Each row has a name. Each piece below is followed by the name of the row it came from, unless a question asks for something else. Each question is about the rows just above it. Places in a row count from 1.

[ 19.6  20.1   6.3  38.2 -15.4  31.7  70.1   1.4  46.5  13.4  -1.0   9.0
   3.4 -29.7   2.8  20.9   6.6  -2.0 -28.1 -55.7  12.9 -11.3 -40.2   2.0
  13.7  23.2  80.6  -9.9   6.2  15.4  30.2   2.2  16.9 -26.3  -2.4  12.5
  29.9 -24.2] = Dom
[-28.2   1.2 -11.6  22.5 -38.6 -57.8   2.5 -12.6 -16.5   1.6  -0.3 -16.7
  -8.2   6.7  31.3  -4.1 -38.7  -3.6  26.5  -5.0 -54.2 -20.5 -17.4  11.6
  25.6  30.3  14.4  -0.9 -38.1  31.3  -4.7 -53.3 -10.1 -12.0  35.7  -9.1
 -19.7  16.8] = Dipiv
[-45.7   0.7  -6.7 -16.0 -22.9 -67.6 -23.3   2.7 -50.9 -12.8  -2.3 -35.4
 -42.1  11.8  11.2 -10.4 -34.0  -3.7  39.7  23.9  -2.2  -7.1   5.3  19.9
  21.0   5.7 -34.0  15.9 -34.6   1.2 -33.9 -26.4 -15.3  -6.4  12.3  10.9
 -25.7 -10.2] = Kud
[ 22.1 -11.6  12.8 -32.0  16.2  52.5 -44.2 -15.3  31.9  24.2  -0.6  24.2
  22.5  -5.0 -29.5   0.2  11.7  -5.9 -28.4  16.1  33.5  30.7  27.5 -25.7
  -5.0 -19.6   0.6   6.5  15.8  22.2  -7.7  57.8  -8.0  44.2  -4.5 -12.3
  36.3  32.0] = seti
[ 20.7  16.8   8.6  36.6 -17.6  28.9  69.3   0.4  48.5  13.6  -3.9  15.1
   7.4 -28.6   2.9  21.3   6.4   0.2 -32.1 -55.1  13.3  -8.9 -38.3   4.3
  14.1  22.1  79.9 -11.4   7.5  14.1  30.1   2.6  18.6 -26.1  -1.9   7.0
  30.9 -24.5] = Gif
[-42.1 -11.4  -8.1 -11.6 -19.4 -68.4 -13.0  -0.6 -45.4   2.8  -6.3 -29.5
 -31.9  15.7  23.6 -12.4 -43.6  -4.5  35.4  18.8 -23.8 -10.8   4.0   9.7
  31.4  14.5 -10.0  15.5 -39.4   3.7 -28.9 -46.2 -16.2  -8.7  18.6   3.2
 -29.7   0.6] = tezat
[-34.8  29.9 -25.1 -24.7 -30.6 -65.0 -50.6  10.3 -32.2 -20.0 -11.8 -27.8
 -22.6  11.0 -22.8   4.6 -16.7  10.1  30.0  54.5 -12.3  -8.7  40.0  16.9
 -20.7   3.5 -63.6  11.4 -19.3   3.0 -31.8 -21.5  -7.8 -10.3 -20.4   2.2
 -23.3  17.8] = Rim
Every place of [0.7] in Kud:  2
Right after [31.4] comes  [14.5]

[  4.2  11.8  21.8 -20.9 -39.4  15.1  11.9  -2.2  16.2  40.2   7.6  24.7
 -18.2  -4.3 -14.7  -7.5  -0.6  -9.6  21.3  -0.8] : Kupir
[-43.9  31.9  -7.9  20.0   0.5   0.5 -10.7  28.7  -1.4  50.4 -14.0 -26.4
   6.8  35.2 -11.9 -12.3  20.0  -0.8  -2.2  39.6] : Kek
[ -9.0  -4.1 -11.9  11.2  21.1  16.3 -23.1   0.7 -15.4   6.9   2.8  -6.1
 -13.2  14.1  11.2  -6.0   6.0  17.5 -27.1 -10.1] : mipe
[-39.0 -30.9   0.0   0.9  17.7 -19.3 -19.0  -8.1 -13.6   4.3  13.7  28.7
   5.8   5.6 -30.0  -0.3   6.1  -7.0 -13.5  21.4] : Ras
[ 18.0  31.0 -19.6 -28.9  12.2  35.6  39.4  36.6   7.9 -30.4 -22.0 -25.7
  18.5  -7.9  48.3 -17.3  26.8   3.2  -0.4 -11.9] : dum
[ 19.4  46.3   6.8  19.1 -31.2   3.6   8.7  13.2  16.1  35.0 -18.9 -40.2
  -6.9  10.5   5.5   2.2  -9.3   1.5  25.6   3.4] : nimu
[ 16.6  11.9  -5.7  -9.5   2.2  17.3  13.1   7.6   1.6 -14.9 -13.0  -8.8
   2.2  -0.4  24.6  -5.7   5.6   7.4  -4.9 -11.3] : suru
[-39.4  11.9  -2.2  -4.3  -0.6 -14.6  15.1  21.8   4.2  16.2  -7.5  -0.8
  24.7   7.6 -18.2  -9.6  21.3 -20.9  11.8  40.2] : diro
[-42.4 -30.8  26.6  53.8 -19.8 -55.2 -64.2 -41.0 -10.7  70.3  26.5  19.6
 -23.5  25.4 -82.9  18.3   6.8  -5.2   1.5  27.1] : zus
[-18.2 -24.6  -1.4 -34.1  14.3  -9.7  31.1   8.0  -1.3 -37.7   4.1  29.9
  31.8 -15.1 -17.9  -5.0  15.8 -21.2   9.8  25.5] : Kabo
[-25.5 -32.7 -19.3 -77.8  41.8   4.6  56.0  21.4  -6.1 -77.4  11.5  46.8
  43.7 -27.0   3.4 -24.5  43.6 -34.7  -2.6  21.2] : zik
Right after [0.9] comes  [17.7]
Places of [-15.4] in row mipe:  9
At which places does Kek hold [20.0]?  4 17
Put [ 40.2  11.8 -20.9  21.3  -9.6 -18.2   7.6  24.7  -0.8  -7.5  16.2   4.2
  21.8  15.1 -14.6  -0.6  -4.3  -2.2  11.9 -39.4] back in order: which row is it?  diro
The entry that follows [6.9]:  [2.8]

[ -2.7  -5.6 -29.4   3.9 -34.1  40.4  16.2  15.3   7.7 -26.4 -10.7 -24.2
 -42.6 -31.3]  vavu
[ -5.6 -24.2   3.9  40.4 -34.1 -29.4  -2.7 -31.3 -42.6   7.8 -10.7  16.2
  15.3 -26.4]  von
[ -2.7  -5.6 -29.4   3.9 -34.1  40.4  16.2  15.3   7.7 -26.4 -10.7 -24.2
 -42.6 -30.2]  fiba
[-8.6  2.4  9.2  3.6  7.5 -0.8  6.0 -4.4 39.2 -4.8 -0.4 -7.9  5.8  8.9]  baga
[ 20.2 -21.1  34.2   3.7  25.9 -32.5  19.3  26.1  15.3  12.8  37.7  17.0
  21.3  17.3]  bub
[ 10.2   2.2 -21.9   5.2 -49.8 -12.3   4.8   8.0  10.6 -26.6  22.7 -31.4
 -44.0  19.2]  lif
[ -4.3  12.2  64.2  18.0  51.2  21.0   3.1   3.1   5.5  66.9 -45.7  37.0
  76.6  83.2]  lagis
[16.3 -0.4 -4.4  5.8  6.0  2.4 -7.8  9.2 -4.8  3.6 39.2  8.9 -8.6  7.5]  bif
[ 19.5   9.3 -20.8   2.9 -27.0  35.9  19.4   5.7  -5.2 -29.9  28.2 -18.2
 -33.2 -25.3]  nup
[-0.8 -0.4 -4.4  3.9  6.0  2.4 -7.8  9.2 -4.8  3.6 39.2  8.9 -8.6  7.5]  Veb
Put [-8.6 -7.8 -4.8 -4.4 -0.4  2.4  3.6  5.8  6.0  7.5  8.9  9.2 16.3 39.2] back in order: which row is it?  bif
[-42.6 -34.1 -31.3 -29.4 -26.4 -24.2 -10.7  -5.6  -2.7   3.9   7.7  15.3
  16.2  40.4] is which row reordered?  vavu
What comes right after [12.2] in the named rows?  [64.2]
Put [ 83.2  76.6  37.0 -45.7  66.9   5.5   3.1   3.1  21.0  51.2  18.0  64.2
  12.2  -4.3] back in order: which row is it?  lagis
Put [-45.7  -4.3   3.1   3.1   5.5  12.2  18.0  21.0  37.0  51.2  64.2  66.9
  76.6  83.2] back in order: which row is it?  lagis
[ 19.2 -44.0 -31.4  22.7 -26.6  10.6   8.0   4.8 -12.3 -49.8   5.2 -21.9
   2.2  10.2] is which row reordered?  lif
Which row holds these entries in another order? [-29.4  -2.7 -31.3 -42.6   7.8 -10.7  16.2  15.3 -26.4  -5.6 -24.2   3.9
  40.4 -34.1]  von

[  9.8   4.0   6.4  -2.4   1.9  -2.3  -3.3   4.9  -5.8   3.3   5.5  -7.1
  -8.1   8.2   9.2   0.2   2.1  -4.1  10.8  -7.9  -1.8  -6.4  10.2  -3.1
 -20.0  -1.0   4.7  -3.9  -2.6 -15.0] -> dege
[  5.4   1.1   3.8 -24.2   5.2   9.0  -4.4 -10.1  -2.4  -0.5   3.1   1.6
  22.9  -3.8 -12.3  11.3  -6.6  -2.5  16.0   4.6  20.9  14.7  -3.1   9.8
 -18.2  27.7   4.1   0.5   4.5  11.0] -> tomaf
[  1.6  10.5  29.0  33.1  27.6 -61.1 -28.7 -34.9 -30.0  39.4  27.3  10.4
  -6.5 -19.2  16.2  24.0 -37.3  16.2  92.6   0.4 -43.3   9.4 -72.1 -33.7
  -7.3  62.3 -15.0 -18.4  52.7  -3.7] -> pagek
[ -9.2   6.0 -11.3   6.0 -25.2  23.7  14.9  -7.4   4.2   1.4 -15.1  -9.1
 -26.3   2.0   4.1 -11.2  -7.6  28.3  -9.0  -1.2  -8.6 -15.4 -18.7   3.1
   8.5 -61.2  -6.3  -4.6 -10.8  -6.6] -> digo
[  9.0  15.7 -37.6  -8.4   5.6 -18.2  -7.1  13.8  -6.1  28.7 -12.2 -44.5
  -0.3   4.8  13.6   7.8 -19.6  -2.7  14.6  23.6  27.9 -20.7 -49.7   1.7
  25.4 -14.9   7.1 -19.2 -48.9   7.5] -> nub
[-61.1  -7.3 -72.1  62.3 -19.1  16.2  27.6 -34.9  39.4   1.6 -33.7  24.0
  33.1 -37.3 -18.4   9.4 -30.0  -3.7 -43.3  27.3   0.4  16.2 -28.7  10.5
  92.6  29.0 -15.0  -6.5  10.4  52.7] -> Suvep
[-46.5  24.8 -60.4  25.7 -57.0  50.9  41.9 -38.6  25.5  21.9 -49.0 -53.2
 -63.4   8.8  -4.7 -29.1 -30.8  58.8 -10.0  -8.6 -23.8 -40.0 -34.0   8.7
  78.4 -26.4  -9.1 -23.9 -52.7 -31.6] -> gelo
[-19.6  28.7 -49.7 -19.2  14.6   5.6   4.8 -12.2  13.8   9.0 -14.9 -37.6
 -48.9  23.6 -44.5   7.1  25.4   7.5  -7.1   7.8  -8.4  27.9 -18.3  -2.7
   1.7  -0.3  -6.1  15.7  13.6 -20.7] -> Ponu
[-1.4  4.0 -2.3 -4.3 -1.4 -1.1  5.2  0.2  1.3 -0.5  2.6  4.4  1.3  1.3
  0.9 -0.5 -3.9  0.0 -3.5 -0.6  2.1 -6.4 10.2 -4.1 -0.1 -6.5  0.8 -0.8
  0.3  3.4] -> Loza
Every place of [-15.0] in pagek:  27
Which row holds these entries in another order? [ 15.7 -19.2  -6.1 -20.7   7.1  14.6 -12.2   5.6 -44.5  25.4   7.5  -0.3
  13.6  -7.1  28.7 -48.9 -14.9  13.8   7.8   1.7 -37.6 -18.2  27.9  -8.4
   4.8  23.6  -2.7 -19.6 -49.7   9.0]  nub
Right after [-12.3] comes  [11.3]
What comes right after [2.0] in the named rows?  [4.1]
Put [ 16.2  92.6 -72.1   0.4  29.0 -18.4   9.4 -34.9  24.0  16.2  52.7  10.5
 -43.3 -33.7 -37.3  39.4  -7.3 -61.1 -19.1   1.6  10.4  27.3 -30.0 -28.7
  33.1  -3.7 -15.0  27.6  -6.5  62.3] back in order: which row is it?  Suvep

[-11.5  -9.9 -11.0 -32.5 -10.4  30.4 -18.9  -1.5 -10.7 -12.5   5.3   9.6
   8.2   3.7 -11.5  -4.3  -8.8  -0.6   9.0 -10.3  -2.9  -4.7   8.0  12.2
  17.5  11.0 -16.4   4.2  11.3  -0.3   2.8  25.9 -37.1  23.0  15.6  16.2
  24.0   0.1   4.0] -> Dizo
[ 15.6   9.6  12.2   9.0   8.0 -11.0  23.0 -11.5 -37.1  -3.0   5.3 -12.5
   3.7   0.1 -11.5  -0.6  11.0  16.2  30.4 -32.5  -8.8   2.8 -10.7 -16.4
   8.2  17.5  24.0  25.9 -18.9   4.0  -9.9   4.2  -4.7 -10.3  -1.5  11.3
  -4.3  -0.3 -10.4] -> ropo
[ -0.6  30.4  -9.9 -16.4  12.2  -8.8  -1.5  24.0   4.2  11.0  17.5  -2.9
  23.0  -0.3 -10.4   2.8   4.0 -11.5  16.2 -18.9 -32.4 -11.0   8.0 -10.7
   5.3 -11.5 -37.1  15.6  -4.3  25.9 -10.3   3.7   9.6   8.2   9.0  -4.7
   0.1  11.3 -12.5] -> Rap
Which row holds these entries in another order? [  4.0  -2.9  30.4 -32.5  23.0 -11.0  24.0   4.2  11.0  25.9   8.2  17.5
  15.6  -0.3   2.8   0.1  -0.6   5.3 -10.4  -9.9  12.2   8.0 -37.1 -11.5
  16.2  -4.7  -8.8 -18.9 -10.7  11.3  -4.3  -1.5   3.7 -11.5   9.6   9.0
 -16.4 -10.3 -12.5]  Dizo
asked: [-11.5  -9.9 -11.0 -32.5 -10.4  30.4 -18.9  -1.5 -10.7 -12.5   5.3   9.6
   8.2   3.7 -11.5  -4.3  -8.8  -0.6   9.0 -10.3  -2.9  -4.7   8.0  12.2
  17.5  11.0 -16.4   4.2  11.3  -0.3   2.8  25.9 -37.1  23.0  15.6  16.2
  24.0   0.1   4.0]  Dizo
Which row holds these entries in another order? [ 15.6  -4.7  23.0   8.0  12.2 -12.5 -32.4 -10.7 -11.5 -10.3  -2.9  11.0
  -9.9   0.1   5.3  11.3  -0.3 -11.0 -11.5  25.9   8.2  24.0   9.6  16.2
  -8.8 -37.1   9.0  -1.5  -4.3  30.4  17.5 -18.9  -0.6   4.0   4.2   2.8
 -16.4   3.7 -10.4]  Rap
Which row holds these entries in another order? [-37.1 -32.5 -18.9 -16.4 -12.5 -11.5 -11.5 -11.0 -10.7 -10.4 -10.3  -9.9
  -8.8  -4.7  -4.3  -2.9  -1.5  -0.6  -0.3   0.1   2.8   3.7   4.0   4.2
   5.3   8.0   8.2   9.0   9.6  11.0  11.3  12.2  15.6  16.2  17.5  23.0
  24.0  25.9  30.4]  Dizo

[  0.6 -10.6  49.0 -33.7 -16.1   5.5]  sek
[ 11.2 -13.7   0.5  -1.2  -7.0   1.6]  moko
[  7.2  -4.9  38.4 -34.4 -28.5  -3.8]  Zoti
[ 28.7 -21.8   2.0  -2.1 -12.7   5.1]  koteb
[ 28.7 -21.8 -25.6  -2.1 -12.7   5.1]  zogup
[-22.1  19.5   6.7   8.1  26.6  -3.5]  dif
[-28.7  22.3  -5.1   4.6  13.3  -6.1]  bavel
[-38.3  53.0 -38.3  53.0  84.1   9.6]  bured
[-32.9  24.7  17.1  17.3  43.7  13.2]  sus
[-11.4  16.2 -30.4  47.2  72.2   8.9]  dape
[-38.2  24.7  17.1  -1.4  28.2   6.9]  faru
Right after [-5.1] comes  [4.6]
The entry that follows [47.2]:  [72.2]
At which places does bured hold [-38.3]?  1 3

[-60.0 -29.8 -11.6 -27.9 -30.3  21.5 -14.1 -35.6 -16.9   7.5] -> gug
[-41.1 -25.4 -31.4 -20.1 -45.7  35.3 -11.0 -52.2 -22.0  16.2] -> dula
[ 85.8  77.7 -39.2  78.1 -26.4  58.8   0.3 -26.3  79.4 -36.7] -> zab
[-20.2  -2.4 -46.6  -8.7 -67.2  77.2  -4.7 -61.0  20.6  13.2] -> natim
[  6.1  11.8 -26.1  10.9 -18.6  28.1 -18.7 -21.7  12.0   1.0] -> badud
The entry that follows [-52.2]:  [-22.0]
The entry that follows [-16.9]:  [7.5]
Right after [58.8] comes  [0.3]
What comes right after [-26.4] in the named rows?  [58.8]
The entry that follows [-18.6]:  [28.1]
Right after [-20.2] comes  [-2.4]

[-85.6 -88.0 -44.3 -27.3 -15.1]  dop
[-45.2 -24.8 -24.1   1.7   9.1]  niz
[-34.7 -34.7 -49.1  -3.8  -3.8]  zit
[ 80.7 -23.2  67.7 -71.0 -68.5]  boli
[-30.2 -16.9 -11.7   2.9   9.2]  mutap
[ 53.9  -8.7  43.9 -40.7 -50.5]  gono
[31.5 25.7 21.5 23.0 -3.9]  boko
[-3.9 28.3 14.8 29.4  6.4]  zufe
[ 70.8 -26.7  58.5 -73.6 -66.4]  lifor
Which row holds these entries in another order? [-40.7  -8.7 -50.5  43.9  53.9]  gono
The entry that follows [-8.7]:  [43.9]
Which row holds these entries in another order? [ -3.8 -34.7 -34.7 -49.1  -3.8]  zit
At which places does zit hold [-3.8]?  4 5
At which places does boli hold [80.7]?  1

